Each row is followed by its group and then its class within the group.
-0.48, -1.62, +0.18, -0.73, -0.34, +4.11, +0.51, +2.50, -0.59, -0.16, -0.18, +1.81, -0.75, +0.21, +0.31, -1.05, -0.60, +1.64, -1.98, -1.15, +0.91, +0.15, +2.02, +2.94, +0.66, -0.27, -2.16, +0.45, +4.24, +2.01, -0.52, -2.68, -0.01 : (21).T
-1.25, -1.44, -0.48, -0.56, -0.74, +2.84, -0.42, +2.89, +1.81, -3.33, +0.96, +3.34, -0.41, +0.53, -1.52, +0.75, -0.51, -0.27, +0.98, +0.58, +1.81, -0.14, +4.03, -0.03, +0.26, -0.55, +0.51, +0.54, -3.73, +1.03, +1.39, -5.68, +0.12 : (15).U
+1.32, -0.61, -0.02, -0.82, -0.26, +2.94, +0.93, -0.02, -0.64, +1.22, -0.13, -1.36, -0.77, -0.12, -1.50, -1.03, +0.26, +0.50, -1.83, -0.87, +0.79, +0.44, -1.74, +2.72, +0.41, -0.14, -2.14, +0.32, +1.90, +0.44, -0.54, -0.74, -0.42 : (21).T
+0.09, -1.16, +0.05, -0.37, -0.60, +3.98, +0.03, +0.21, -0.52, -0.61, +0.15, -0.20, +0.08, +0.04, +0.07, -0.07, -0.76, +0.44, -1.49, -1.32, +1.44, +0.24, +0.58, +2.86, +0.02, +0.74, -2.29, -0.14, +0.85, +1.51, -1.01, -0.65, -0.24 : (21).T
-1.16, -1.19, -0.16, -0.27, -0.84, +1.98, +0.15, +1.92, +1.09, -1.76, +0.41, +3.96, -1.37, -0.44, -0.68, +2.51, -0.27, -0.50, +1.01, -0.05, +1.12, -0.49, +3.01, -0.15, +0.16, -0.75, -0.40, +0.72, -0.88, +0.52, +0.24, -5.64, +0.58 : (15).C
+0.13, -0.93, -0.12, +0.17, -0.35, +2.51, +0.33, +0.19, -0.45, +0.03, +0.57, -0.74, -0.87, +0.44, -0.88, +0.06, -0.93, +0.77, -2.54, -1.39, +0.63, -0.20, -1.00, +3.53, +0.28, +0.23, -1.75, -0.41, +0.34, +0.45, -0.45, +1.31, -0.29 : (21).R
-0.65, -1.26, -0.76, -0.68, -0.02, +1.10, -0.27, +1.89, +0.69, -1.48, +1.26, +2.89, -0.76, -0.11, -0.69, +0.24, -0.07, -1.06, +0.66, -0.17, +0.75, -0.36, +3.37, +0.05, +0.04, -0.35, +0.09, +0.69, -3.42, +0.35, +0.20, -6.27, +0.27 : (15).U
-0.25, -1.08, -0.98, -0.83, -0.98, +2.33, -0.67, +0.83, +0.14, +0.28, +0.01, +0.32, +1.14, -0.80, -0.58, +0.18, +0.60, -0.01, -2.36, -1.30, +1.26, -0.13, +0.31, +2.29, +0.79, -0.01, -2.43, +0.29, -1.50, +1.03, -0.39, -1.55, -0.25 : (21).M
+0.28, -0.99, -0.43, -1.90, -1.14, +3.71, -1.55, +0.57, -0.44, +0.02, -0.17, +1.35, +0.86, -0.08, -1.51, -1.89, -0.66, +1.33, -3.41, -1.71, +0.94, -0.22, +0.68, +0.92, -0.26, -0.13, -2.87, +1.41, +0.01, -0.27, -0.01, -3.90, +0.17 : (21).T
-0.11, -0.93, -0.14, -0.70, -0.91, +3.13, +0.22, +2.31, +1.28, -2.28, +1.04, +4.54, -1.42, -0.36, -0.73, +2.11, -0.36, -0.35, +1.60, +0.25, +0.66, -0.38, +3.40, -0.91, -0.25, -0.50, +0.09, +0.71, -2.70, +0.84, +0.28, -6.68, +0.35 : (15).U
-1.24, -0.22, +0.13, -0.35, -0.40, +2.62, +0.23, +2.09, +0.84, -3.59, +0.68, +4.60, -0.70, -0.58, +0.33, +1.23, -1.44, -0.70, +0.29, -0.73, +0.69, -0.26, +3.39, -0.52, +0.23, -0.89, +0.16, +1.08, -2.48, +0.35, +1.14, -4.99, +0.41 : (15).U
+0.74, -0.19, -1.07, -1.79, -0.80, +4.53, -0.83, -0.12, +1.84, -1.00, +0.08, +2.29, +1.19, -0.78, -1.42, +1.34, +1.57, -1.81, +1.74, -0.50, +1.38, +0.74, +2.73, -0.89, +0.06, +0.62, -1.76, +0.42, -3.06, +1.20, +0.38, -8.30, -0.37 : (15).C
